Below is a small trained network, with its code and all its weights. Each question gives an input and a target symbol and asks what happens when units are switched off, that is, made to give their printed mean instead of their output.

import numpy as np


def w(rows, s, z=0):
    codes = np.array(rows[::2]) - 128.0
    scale = np.full(codes.shape[1], s)
    scale[-1] = z or s
    return codes * scale


def norm(h):
    return h / np.sqrt((h * h).mean(-1, keepdims=True) + 1e-5)


def f(y):
    return y / 2 * (1 + np.tanh(0.7978845608 * (y + 0.044715 * y**3)))


def softmax(a):
    e = np.exp(a - a.max(-1, keepdims=True))
    return e / e.sum(-1, keepdims=True)


def log_softmax(a):
    a = a - a.max(-1, keepdims=True)
    return a - np.log(np.exp(a).sum(-1, keepdims=True))


def net(x, mask):
    ids = ['ΠΦΩγζθμτ'.index(c) for c in x.split()]
    T = len(ids)
    res = E[ids] + P[:T]
    r = norm(res)
    for j in range(2):
        rows = slice(2 * j, 2 * j + 2)
        q, k, v = (r @ M[0][rows].T for M in (Q, K, V))
        z = softmax(np.where(np.tri(T) > 0, q @ k.T / 2**0.5, -1e9)) @ v
        o = O[0][rows]
        res = res + np.where(mask[j], z, o[:, -1]) @ o[:, :-1]
    y = f(norm(res) @ A[0][:, :-1].T + A[0][:, -1])
    res = res + np.where(mask[2:26], y, B[0][:, -1]) @ B[0][:, :-1]
    return log_softmax(norm(res)[-1] @ U[:, :-1].T + U[:, -1])


Q, K, V, O, A, B = {}, {}, {}, {}, {}, {}
E = w([
[158,120,119,174],'Π',
[151,161,7,61],'Φ',
[146,102,203,79],'Ω',
[187,86,154,104],'γ',
[98,145,170,76],'ζ',
[154,102,152,152],'θ',
[143,169,120,169],'μ',
[129,70,66,161],'τ',
],0.016)
P = w([
[207,89,93,66],'0',
[93,64,183,81],'1',
[199,97,95,86],'2',
[24,103,199,112],'3',
[177,100,101,94],'4',
[1,90,205,136],'5',
[199,100,103,95],'6',
],0.0085)
Q[0] = w([
[207,210,113,124],'head 0',
[115,96,130,117],'head 0',
[190,128,152,155],'head 1',
[6,54,163,145],'head 1',
],0.011)
K[0] = w([
[188,63,150,1],'head 0',
[91,118,185,130],'head 0',
[160,130,110,53],'head 1',
[84,29,49,130],'head 1',
],0.0093)
V[0] = w([
[212,173,2,148],'head 0',
[122,171,154,140],'head 0',
[142,185,146,120],'head 1',
[70,137,89,159],'head 1',
],0.0059)
O[0] = w([
[139,138,149,159,40],'head 0',
[133,136,245,221,73],'head 0',
[187,187,143,164,84],'head 1',
[167,155,57,47,2],'head 1',
],0.012,0.003)
A[0] = w([
[74,211,118,82,100],'neuron 0',
[201,161,98,207,99],'neuron 1',
[94,170,102,175,191],'neuron 2',
[176,193,96,108,2],'neuron 3',
[164,69,60,183,121],'neuron 4',
[161,252,125,188,25],'neuron 5',
[83,106,90,195,145],'neuron 6',
[121,186,59,72,56],'neuron 7',
[119,92,170,77,139],'neuron 8',
[34,130,178,91,137],'neuron 9',
[94,122,113,92,141],'neuron 10',
[125,105,80,181,145],'neuron 11',
[122,124,147,33,105],'neuron 12',
[168,114,172,163,110],'neuron 13',
[60,130,98,154,131],'neuron 14',
[117,176,181,145,140],'neuron 15',
[83,90,128,92,132],'neuron 16',
[148,97,172,127,130],'neuron 17',
[185,130,100,120,138],'neuron 18',
[39,152,171,115,135],'neuron 19',
[156,185,95,127,38],'neuron 20',
[143,82,252,163,163],'neuron 21',
[106,150,114,97,103],'neuron 22',
[153,143,25,116,127],'neuron 23',
],0.014,0.005)
B[0] = w([
[81,85,127,169,138],'neuron 0',
[137,122,153,43,153],'neuron 1',
[105,147,150,101,129],'neuron 2',
[93,165,129,135,130],'neuron 3',
[129,179,119,162,184],'neuron 4',
[244,56,108,143,138],'neuron 5',
[178,165,153,84,140],'neuron 6',
[124,106,154,102,142],'neuron 7',
[136,133,101,105,217],'neuron 8',
[129,136,99,99,206],'neuron 9',
[137,143,117,143,155],'neuron 10',
[145,154,112,119,146],'neuron 11',
[139,163,121,122,194],'neuron 12',
[118,163,133,111,154],'neuron 13',
[141,103,140,83,135],'neuron 14',
[112,160,131,166,131],'neuron 15',
[147,121,108,122,188],'neuron 16',
[90,116,112,112,180],'neuron 17',
[73,83,118,169,157],'neuron 18',
[116,80,99,179,175],'neuron 19',
[118,144,95,134,128],'neuron 20',
[96,123,160,152,252],'neuron 21',
[146,96,141,134,128],'neuron 22',
[104,127,177,155,167],'neuron 23',
],0.011)
U = w([
[134,147,62,217,235],'Π',
[178,126,155,94,242],'Φ',
[120,122,3,47,28],'Ω',
[36,142,214,233,97],'γ',
[20,161,74,132,164],'ζ',
[82,111,218,24,4],'θ',
[108,221,184,122,210],'μ',
[115,4,126,170,128],'τ',
],0.013,0.0036)

Each question gives the input, a string of symbols that net reads in full, and the target symbol t.
The units are the heads (2 rows each of Q, K, V and O) and the neurons (one row each of A and B). Each row of codes is followed by its name. A weight is (code - 128) times the scale printed after its matrix; where a second scale follows, it is the last column's (O, A, B and U).
mask holds one flag per unit, heads first, then neurons. A switched-off unit (its flag False) gives its mean, the last column of its rows in O or B, instead of its output. The means were averaged over made-up inputs and are rounded, as every weight is.
A unit's drop is (log p(t) with every unit on - log p(t) with that unit switched off) / (log p(t) with every unit on - log p(t) with every unit switched off).
The circuit of an input: a set's keep is (log p(t) with only the set's units on - log p(t) with every unit switched off) / (log p(t) with every unit on - log p(t) with every unit switched off). Starting from the 12 units with the biggest drops (on a tie, the unit counted first), units are removed one at a time, each time the one whose removal leaves the highest keep (on an exact tie, the one counted first), for as long as the keep stays at least 0.8.
circuit, biggest first: the units of the circuit, biggest drop first
top k neurons: the k neurons with the biggest drops, biggest first
heads that matter: for each layer, one digit per head in row order, 1 if its drop is at least 0.15 and else 0, layers parted by /
drop when u is switched off: that unit's drop, to one decimal
input μ ζ μ Ω γ Φ, target θ: circuit, biggest first -> neuron 7; neuron 14; neuron 23
input θ Φ τ θ, target Ω: circuit, biggest first -> head 1; neuron 9; neuron 23
input θ γ Ω γ Φ Π, target θ: circuit, biggest first -> neuron 6; neuron 14
input μ μ μ Φ, target γ: heads that matter -> 11
input Ω γ θ τ, target Ω: heads that matter -> 00
input Φ Π Φ Φ ζ Ω, target ζ: heads that matter -> 01
input Π τ θ μ, target τ: heads that matter -> 01
input μ μ Φ γ, target γ: circuit, biggest first -> neuron 21
input γ γ θ θ γ Π, target τ: top 3 neurons -> neuron 19; neuron 12; neuron 14
input Φ θ ζ Π, target τ: top 3 neurons -> neuron 19; neuron 12; neuron 1
input μ μ Π Ω, target γ: heads that matter -> 10
input Φ Π ζ, target Ω: heads that matter -> 00
input γ Φ ζ Φ τ Ω τ, target Π: top 3 neurons -> neuron 4; neuron 21; neuron 23
input ζ τ Π, target μ: drop when neuron 18 is switched off -> 0.0
input Φ γ Φ Ω τ γ, target Ω: drop when neuron 8 is switched off -> 0.1
input γ μ μ Ω, target γ: drop when head 0 is switched off -> 0.6
input Ω Φ Ω Π, target Ω: top neuron -> neuron 9
